Below is a small trained network, with its code and all its weights. Each question gives an input and a class and asks what happens when units are switched off, that is, made to give their printed mean instead of their output.

import numpy as np


def w(rows, s, z=0):
    codes = np.array(rows[::2]) - 128.0
    scale = np.full(codes.shape[1], s)
    scale[-1] = z or s
    return codes * scale


def f(y):
    return y / 2 * (1 + np.tanh(0.7978845608 * (y + 0.044715 * y**3)))


def log_softmax(a):
    a = a - a.max(-1, keepdims=True)
    return a - np.log(np.exp(a).sum(-1, keepdims=True))


def net(x, mask):
    res = np.array(x, float).reshape(1, 4) / 4 @ E
    y = f(res @ A[0][:, :-1].T + A[0][:, -1])
    res = res + np.where(mask, y, B[0][:, -1]) @ B[0][:, :-1]
    return log_softmax(res[-1] @ U[:, :-1].T + U[:, -1])


A, B = {}, {}
E = w([
[179,153,86,148,190],'x0',
[74,218,108,81,126],'x1',
[115,194,182,255,131],'x2',
[116,126,128,128,136],'x3',
],0.0097)
A[0] = w([
[165,107,157,52,96,53],'N1',
[185,73,189,146,130,68],'N2',
[154,149,111,125,187,108],'N3',
[120,130,183,170,163,32],'N4',
[111,174,100,203,111,42],'N5',
[98,186,112,106,107,101],'N6',
[130,211,130,88,99,75],'N7',
[204,169,160,120,239,118],'N8',
[153,169,94,131,156,3],'N9',
[136,19,210,177,176,74],'N10',
[63,155,132,201,136,81],'N11',
[113,113,73,75,104,43],'N12',
[124,170,66,142,104,21],'N13',
[125,217,131,86,88,69],'N14',
[91,137,182,112,35,105],'N15',
[147,205,212,154,106,82],'N16',
[171,138,152,37,108,74],'N17',
[168,148,255,179,84,85],'N18',
[81,48,179,156,37,119],'N19',
[169,56,122,172,114,67],'N20',
[149,120,121,69,114,65],'N21',
[93,168,166,94,156,35],'N22',
[104,66,105,123,145,16],'N23',
[50,149,217,80,56,94],'N24',
[151,203,213,139,113,74],'N25',
[72,212,78,109,160,69],'N26',
[199,76,135,170,137,54],'N27',
],0.0097,0.0054)
B[0] = w([
[106,98,86,111,232,172],'N1',
[66,88,51,144,62,181],'N2',
[196,156,126,116,153,156],'N3',
[92,66,32,116,182,151],'N4',
[120,83,100,95,207,184],'N5',
[141,130,83,197,75,184],'N6',
[123,86,47,186,70,182],'N7',
[233,249,119,16,122,202],'N8',
[143,189,35,57,117,118],'N9',
[113,145,12,174,48,237],'N10',
[152,88,131,114,182,218],'N11',
[135,90,107,132,205,181],'N12',
[155,116,14,106,122,116],'N13',
[98,97,52,239,61,190],'N14',
[208,156,108,99,159,200],'N15',
[107,64,107,86,215,224],'N16',
[96,69,98,110,205,188],'N17',
[119,90,99,97,216,253],'N18',
[233,249,112,100,144,239],'N19',
[129,83,25,184,88,186],'N20',
[109,70,83,125,211,164],'N21',
[156,127,16,162,62,132],'N22',
[121,131,2,152,170,124],'N23',
[240,177,104,100,124,234],'N24',
[106,74,78,105,189,197],'N25',
[115,104,48,215,60,231],'N26',
[158,110,74,150,134,181],'N27',
],0.0081,0.0047)
U = w([
[101,108,92,181,74,69],'0',
[90,94,140,112,211,40],'1',
[141,143,150,134,135,254],'2',
[188,191,138,105,136,75],'3',
[93,120,246,150,96,154],'4',
],0.013,0.0091)

Each question gives the input, the list of numbers given to net, and the class t.
The units are the neurons (one row each of A and B). Each row of codes is followed by its name. A weight is (code - 128) times the scale printed after its matrix; where a second scale follows, it is the last column's (A, B and U).
mask holds one flag per neuron, in row order. A switched-off neuron (its flag False) gives its mean, the last column of its row in B, instead of its output. The means were averaged over made-up inputs and are rounded, as every weight is.
A unit's drop is (log p(t) with every unit on - log p(t) with that unit switched off) / (log p(t) with every unit on - log p(t) with every unit switched off).
The circuit of an input: a set's keep is (log p(t) with only the set's units on - log p(t) with every unit switched off) / (log p(t) with every unit on - log p(t) with every unit switched off). Starting from the 12 units with the biggest drops (on a tie, the unit counted first), units are removed one at a time, each time the one whose removal leaves the highest keep (on an exact tie, the one counted first), for as long as the keep stays at least 0.8.
circuit, biggest first: the units of the circuit, biggest drop first
top k neurons: the k neurons with the biggest drops, biggest first
drop of u: that unit's drop, to one decimal
input [-8,5,6,-7], class 3: top neuron : (N24)
input [-8,5,0,3], class 3: top 3 neurons : (N24; N15; N19)
input [-4,3,6,5], class 1: circuit, biggest first : (N16; N18)
input [1,-6,-5,-5], class 0: circuit, biggest first : (N20; N10)
input [6,8,6,-5], class 0: top 3 neurons : (N26; N14; N7)
input [-6,-2,1,-1], class 3: circuit, biggest first : (N19; N24)
input [-8,6,2,2], class 3: top 3 neurons : (N24; N15; N19)
input [7,3,8,5], class 1: top 2 neurons : (N16; N5)
input [-6,5,5,2], class 3: top 3 neurons : (N24; N15; N19)
input [-1,7,6,1], class 0: top 2 neurons : (N26; N14)
input [5,3,5,1], class 1: drop of N25 : 0.3
input [-8,-4,2,-6], class 3: drop of N19 : 0.4
input [2,2,3,2], class 4: drop of N19 : 0.2
input [7,-2,-4,3], class 3: circuit, biggest first : (N8)
